Below are the code and all the weights of a small trained network. Each question names an input and a class and asks about switching units off, where a switched-off unit gives its printed mean instead of its output.

import numpy as np


def w(rows, s, z=0):
    codes = np.array(rows[::2]) - 128.0
    scale = np.full(codes.shape[1], s)
    scale[-1] = z or s
    return codes * scale


def f(y):
    return y / 2 * (1 + np.tanh(0.7978845608 * (y + 0.044715 * y**3)))


def log_softmax(a):
    a = a - a.max(-1, keepdims=True)
    return a - np.log(np.exp(a).sum(-1, keepdims=True))


def net(x, mask):
    res = np.array(x, float).reshape(1, 8) / 4 @ E
    y = f(res @ A[0][:, :-1].T + A[0][:, -1])
    res = res + np.where(mask, y, B[0][:, -1]) @ B[0][:, :-1]
    return log_softmax(res[-1] @ U[:, :-1].T + U[:, -1])


A, B = {}, {}
E = w([
[153,85,129,62,207,228,79,210,57,83,139],'x0',
[105,149,142,133,110,113,130,108,6,175,2],'x1',
[196,42,176,164,172,191,139,131,122,156,150],'x2',
[43,98,85,184,96,85,52,204,143,189,212],'x3',
[54,216,137,212,242,222,140,112,175,131,144],'x4',
[184,146,140,197,133,130,110,76,215,70,100],'x5',
[151,235,121,140,46,148,63,119,108,162,136],'x6',
[104,147,10,83,225,125,13,46,195,180,172],'x7',
],0.0085)
A[0] = w([
[121,118,118,97,199,246,44,174,60,213,168,242],'N0',
[180,167,221,68,122,95,184,168,68,171,37,239],'N1',
[151,56,124,131,83,80,201,188,48,124,55,254],'N2',
[200,22,80,58,255,141,87,143,144,94,195,151],'N3',
[125,213,204,184,170,157,177,192,91,112,63,198],'N4',
[221,127,186,212,138,108,218,60,216,38,127,225],'N5',
[176,91,142,110,64,111,148,208,123,91,186,182],'N6',
],0.0061,0.0026)
B[0] = w([
[129,109,81,70,197,163,135,186,32,153,151,236],'N0',
[149,136,119,60,77,150,142,13,42,84,87,240],'N1',
[100,47,236,97,44,50,168,144,101,90,28,247],'N2',
[230,56,94,169,201,117,124,138,212,3,116,239],'N3',
[77,223,165,196,88,192,161,109,67,72,167,212],'N4',
[165,198,255,125,134,192,81,133,229,210,79,254],'N5',
[104,93,179,106,67,110,96,191,172,81,180,204],'N6',
],0.0085,0.0095)
U = w([
[82,196,117,188,134,156,168,106,80,74,138,73],'0',
[149,90,155,100,81,89,189,76,81,100,38,30],'1',
[188,57,73,171,210,134,145,118,157,63,130,187],'2',
[153,107,76,74,186,135,102,173,81,189,156,90],'3',
[102,53,160,179,88,62,134,207,133,129,161,139],'4',
[147,149,172,201,169,164,138,94,185,195,81,128],'5',
[199,158,156,68,88,132,137,130,170,120,128,83],'6',
[88,208,2,138,99,10,76,65,181,178,124,253],'7',
],0.011,0.0041)

Each question gives the input, the list of numbers given to net, and the class t.
The units are the neurons (one row each of A and B). Each row of codes is followed by its name. A weight is (code - 128) times the scale printed after its matrix; where a second scale follows, it is the last column's (A, B and U).
mask holds one flag per neuron, in row order. A switched-off neuron (its flag False) gives its mean, the last column of its row in B, instead of its output. The means were averaged over made-up inputs and are rounded, as every weight is.
A unit's drop is (log p(t) with every unit on - log p(t) with that unit switched off) / (log p(t) with every unit on - log p(t) with every unit switched off).
The circuit of an input: a set's keep is (log p(t) with only the set's units on - log p(t) with every unit switched off) / (log p(t) with every unit on - log p(t) with every unit switched off). Starting from all 7 units, units are removed one at a time, each time the one whose removal leaves the highest keep (on an exact tie, the one counted first), for as long as the keep stays at least 0.8.
circuit, biggest first: the units of the circuit, biggest drop first
unit that matters most: the unit with the biggest drop
k most important neurons: the k neurons with the biggest drops, biggest first
drop when u is switched off: that unit's drop, to one decimal
input [-4,-1,5,5,-8,-8,8,-7], class 1: unit that matters most	N1
input [-3,4,1,4,6,0,-7,-1], class 0: circuit, biggest first	N5, N4
input [-4,8,7,-3,8,-1,-7,7], class 2: circuit, biggest first	N0, N5
input [2,3,-1,-3,1,6,6,0], class 0: circuit, biggest first	N4, N2
input [-4,0,2,5,5,-3,5,-4], class 0: circuit, biggest first	N5, N2
input [6,-1,-8,4,-8,3,7,2], class 7: circuit, biggest first	N2, N5
input [3,-8,-5,2,8,-6,-8,-5], class 2: 2 most important neurons	N3, N2
input [0,-2,-8,2,-1,-6,4,-3], class 4: circuit, biggest first	N6, N5
input [2,4,-7,8,0,5,8,-6], class 0: 2 most important neurons	N4, N3
input [-2,7,-3,-6,-2,8,-1,5], class 5: circuit, biggest first	N5, N2
input [8,-2,1,1,7,-2,2,-1], class 3: 2 most important neurons	N0, N2
input [-8,0,7,-3,1,3,3,-5], class 5: drop when N5 is switched off	1.8
input [4,-7,3,-2,7,5,-1,-2], class 5: drop when N4 is switched off	0.0
input [-5,1,-6,-4,-3,-4,4,3], class 7: unit that matters most	N2
input [8,0,6,0,-7,-2,-4,1], class 2: drop when N3 is switched off	3.4
input [3,5,3,6,-4,6,-1,0], class 4: drop when N1 is switched off	1.3
